  3  -6 -16  -3  11 -10  35  13   8   2  10  -2   1   1  15   4  12   0  18  -7  -4   7  -6   4  -6  -2   7  18   4  12   8 -15  -5   7  12   3   5  11  24   4  -7 -10 -14 -15  10   6  21   2 -15   3  -1  21  -1  -5  -8  -4   9   3  -8 -29   8   7  12  -4 -21  14  -3   3 -18  13  25   1  12 -13  30   7  22   9 -13  -1   5  14  -8 -19  -4   2  -1  11 -15 -10   5  -6   2  -7  -7   6   1  -6  10   7 -14   0   0   4  -1  -4   6   6  -4 -17 -15 -10   9  -7  -5  -5  -4 -27  -4 -10  10   4  26  10 -15   3  12  -4  -9   2   4  -6 -17  -5  10   3  13  -7 -13  -5  -3  -7  10   7  29  -3   3  -4   6 -23  22  21 -24   3  -3   9   6   1   5   1 -10   9 -13  -1  10  -4   9  28  12  -4 -12   2 -10  -2 => (29)
-11   1  33   8 -23 -34 -14  13   6  21  -4 -11  20   4  13  -7  -7  -2 -10  -1   0   4   1  -6 -32   8 -18 -12  -6  25  -3  -4   2  18   0  12  -5  16  -3 -20   1   9  15   1 -12 -10 -28 -10  13   8   2 -20  -1   0  -1   5 -10  -2   9  33   2 -15 -14   1   3  -4  13  -6  11 -13  63  -5 -19 -12 -41  12  -8 -23  27   5  -7 -25  16  13   1  11  13   7   5  17 -18   2   7  12  -6   0  -3  57   6 -15   6  -9 -12   5  -1  26  -5  -8  13  30   7  -1 -15   0  11  19   8  17  -3  -2 -17   2 -33 -15  21   0   9  -3  19  -2   5   3  15  -8 -34   0  -6   3  -3 -17   3  -1   7  10 -22  -1  -4   0   7  36  -6 -34  30   9  -9  -4 -10 -12  -7  -5  -2 -22   4 -10  10  -7 -18 -10 -21  -6  12 -11  -2  12 => (29)
-12   0  21   9 -17 -32 -14  12   6  17  -7  -8  18   3  10  -9  -1  -2  -7   1  -2   8   4  -6 -43   6 -16 -11  -5  21  -1   0   2  20   4  15  -2  13   4 -16  -1  10  11  -2 -11 -11 -20  -8  12  11   2 -12  -1   2  -3   0  -8  -1   9  15   3 -12 -13  -2   2  -3  15  -9  17  -7  63  -6 -11 -16 -25   7 -11 -23  29   7  -6 -14  14   8   5  11  11   3   6  16 -16   4   5   8  -6   2  -2  37   6  -7   4  -6 -10   6  -1  15  -6  -9   6  27   7  -2 -10   1  12  14   8  21  -2  -1 -18   2 -28  -6  14   1   7  -9  16  -6   6   1  13 -12 -20  -1   2   5  -3 -13   0   0  15   7 -23  -2  -7  -4   5  17  -6 -33  25   9 -10   1 -13  -9  -8  -2  -1 -20   1  -8   9  -4 -18  -9 -19  -8   9 -11  -1   9 => (29)
  9  -3 -38  -8  33  13  50   9   1 -11   7   2  -9  -3  13   6  10 -10  19   2  -6   7  -5  11  -8  -8  20   9  11  -3   8  -9  -7   2  17  -4   9   4  24  11  -9 -14 -22 -26  15   6  28  12 -32  10  -4  34   0  -6  -6 -14  15   8 -10 -63   6   7  15  -6  -8  22  -5   6 -23  22 -33   2  21 -11  47 -12  36  23 -25  -5   8  32 -10 -20  -2   4  -7   8 -21 -18  10 -10   1 -19  -5   6  -1 -28   7  20 -17  10   3   8  -1 -11  13   7  -9 -27 -16  -8  33  -8 -15 -19 -10 -38  -2 -17  11   9  39  21 -20  11  20  -9 -29  10   2  -5 -17  -7  26   1  21  -6 -16  -4  -9 -11  12  -1  45  -2   0 -10   0 -23  23  24 -48   0 -10  14   7   9  15  -4 -10  18 -15   4  12  -3  10  26  19  -6 -18   6  -7 -11 => (37)
  9   2 -10 -11  19  -3  24  14   0   2   9 -13   4   3  11  11  14  -9  25 -11   1  10  -5  -6 -21  -1   8  24   4  15   3 -12 -11  19  18   7   8  13  35   0  -4 -20 -15 -16  16   5  25  -5 -13  -1   1  15  -3   1  -4   3   7   2 -14 -41  14   2   2  -1 -13  26  -2  15 -13  19  29  -1  16 -24  42  15  35  10  -8   4  -5   7 -12 -12 -15  -1  -2   9 -12 -14  13  -7   4  -1  -9   7   6  -6   9   4 -12   7   2   4   8  -5  -3   1 -12 -10 -11  -6  18 -12 -10  -6   1 -37  -2 -17  12   3  20  17  -7  -1  16  -5  -5   4   8  -7 -23  -7  23  -1  17 -13 -21  -3  -9  -8   0  13  36 -20  10   0  12 -38  24  13 -32   6  -1  11   8   8   4  14  -9  19 -13  -5   9  -5   8  34  13  -3 -11   2 -10  -2 => (37)
 -6  -2   3   4   4 -17   9   8   6  12   0  -8  12   2  17  -3   1  -5   3   0  -4   6   0  -1 -34  -1 -10  -5  -1  14   6  -2  -3  17   9   9   0  15  11 -10  -3   1   1 -15  -4  -5 -10  -2  -1  11   0   1  -1  -2  -7  -2  -2   1   1  10   3  -9  -1  -3  -4   6  12  -1  -2  -3  35  -3  -5 -17   3   5   6  -5  14   3  -2   2   6   1   0  11   7  10  -5   7 -10  -2   6  -1  -6   3  -1  30   8  -3  -4  -3  -6   9   0   5   0  -4   1  17  -9  -5  -1  -3   0   6   2   0  -4  -8  -8   5  -7   1  16   3  13  -8   5   4   6  -1   3 -11 -18   0   5   0 -12 -13  -3  -5  13   7  -2  -5  -4  -2   6   5   7 -15   6   8 -13   3  -4  -6   0  -5  -5  -8  -2  -7  12  -5  -9   5 -10  -8   0  -9  -5   6 => (29)
  6 -12 -26  -6  25   0  41  16  11  -4  13   4  -8  -1  16   3  12  -4  18  -4  -6   4  -7  12   4  -7  12   9   6  -3  13 -16  -3  -1  11   0   7   9  20  11  -8 -10 -17 -16  10   7  30  12 -18   6  -3  24   0 -12  -7 -11  11   5  -9 -45   7  10  18  -7 -15  11  -5  -1 -23  19  -5   3  16 -10  22  -4  28  21 -12  -5  15  23  -8 -22  -1   3  -3  11 -16 -13  15  -5   0 -18  -9   7  -1 -24  10  16 -23   8   2   2  -6 -15  12  10  -3 -26 -18  -8  21  -5  -7 -11 -12 -31  -2  -5  10   6  46   9 -21   5  12   0 -18  10   3  -6 -18  -4  11   5  15  -3 -17  -5   0  -6  11   0  36   6   1  -4   1 -26  21  26 -28   0  -2  13   6   5   9  -7  -8  15 -13   3  13  -3   5  22   5  -4 -15   4  -9  -8 => (37)
 -6 -10   0   4   4 -22  23  14  14   2   5   2  10   2   8  -6   4   6   9  -4   1   2   0   3   1   1   2  -1   1   5   8 -12  -2   0   2  12   0   6   8   1  -6  -3   1   1  -1   3   3   1  -1   5   2   7   1  -6  -2 -10   4   0  -1   2  12   2  10  -5 -12  -9   7 -23  -7   6  33  -3   9 -16  10   1   2   0   6   1  14   2   4 -12   6   4   1   4  -4   6  12   3   2   0  -7   7   0  10  10   6  -5   0   0  -3  -4   1   0   2   5 -10  -9  -3   7  -2   1   2  -3  -8   2   6  -4  -1   9   0 -14   0   3   2   1   3   4  -6   5  -9 -10   5   9   1  -2  -6   9   3  14   1  12  10  -2  -5   4  11  -3   6   3   2  -6   4  -5  -7  -4  -2  -6   0  -4  -3  12  -2  -2   4 -11  -6  -4  -1  -8  -2 => (29)
 10  -5 -38 -11  40  21  44   8   0 -10   4   2  -8  -5   9   4  10  -8  21   3  -3   9  -3   7   0  -8  13   7  13  -8  15  -9  -8   0  17  -4   9   3  21  14  -8 -13 -26 -14  15   9  23  12 -29  10  -2  40   0  -3  -5 -17  14   7 -14 -51  11   9  17  -7  -1  23  -5   6 -21  24 -47   0  22  -7  44 -19  45  34 -22  -4   9  33 -10 -28  -1   2  -7   4 -22 -19  18  -8  -3 -20  -1   9   0 -34   7  24 -18  11   7   6   1 -18   8   6 -12 -33 -17  -6  37 -10 -16 -16 -11 -26   2 -12  10   8  52  24 -25   9  20 -10 -28   9   2  -7 -19  -8  30  -1  23  -7 -18  -1  -9  -8  14  -5  42  -4  -1 -13  -2 -28  17  36 -50  -2  -8  13   5  12  12   2  -8  24 -17   5  16  -2  10  30  21  -6 -14   5  -4 -10 => (37)
 11  -5 -38  -9  33  19  43   9  -1 -16   6   0  -7  -4  11   2  11  -8  22   2  -2   7  -2   7   3  -9  10  10  11  -8  11  -8  -8   3  16  -2  10   2  24  17  -7 -15 -26 -22   9  12  28  13 -32   9  -2  35   0  -5  -4 -17  15   7 -13 -59  12   5  13  -6  -2  19  -4   6 -21  23 -41   0  13  -6  47 -19  52  25 -21  -3   8  33  -9 -39  -4   2  -6   2 -19 -19  20  -7  -2 -20  -5   6   1 -39   6  22 -16  12   7   5   2 -20   7   6 -11 -29 -14  -7  41  -9 -18 -15  -9 -35   3 -12  10   8  55  26 -24   8  18  -6 -24  10   4  -7 -22  -7  26  -2  25  -7 -17   0  -9  -8  12  -4  46  -7   0  -9   0 -25  22  30 -43  -1  -8  13   5  12  11   3 -12  25 -18   4  11  -1  12  33  20  -4 -15   7  -4 -10 => (37)
 -9   0  20   9 -20 -29  -6  12   8  12  -2 -10  16   3  10  -8  -6   8  -5  -1   2   2   5  -5 -12   4 -12 -16  -3 -49   0   0   1  18  -3  20  -2   9   6  -5   0   8  14   7 -11  -5 -15  -6   9   9   3  -9   0  -4   1  -3  -8  -2  -4  35  10 -15  -5  -2   5  -6  11 -14   8 -13  59  -5  -7 -15 -33   3  -7 -13  31   5   6 -13  10   5   5   8  10   1   2  15   7   5   5  18  -6   6  -1  31  10  -4   0  -6  -8   0  -2  14  -7  -8   8  19   5  -2  -7   0   6  13   2   8   2   2 -14   0 -19 -12   4   0   6   3  15   0   6  -3   7  -9 -29   0  -2   5   5 -10   8   2  14   5  -9   4  -3  -2   5  20  -8 -18  20   7  -8  -1 -12  -9  -6  -2  -2  -9   3  -7   7  -2 -17 -14 -22  -8  12  -9  -4  11 => (29)
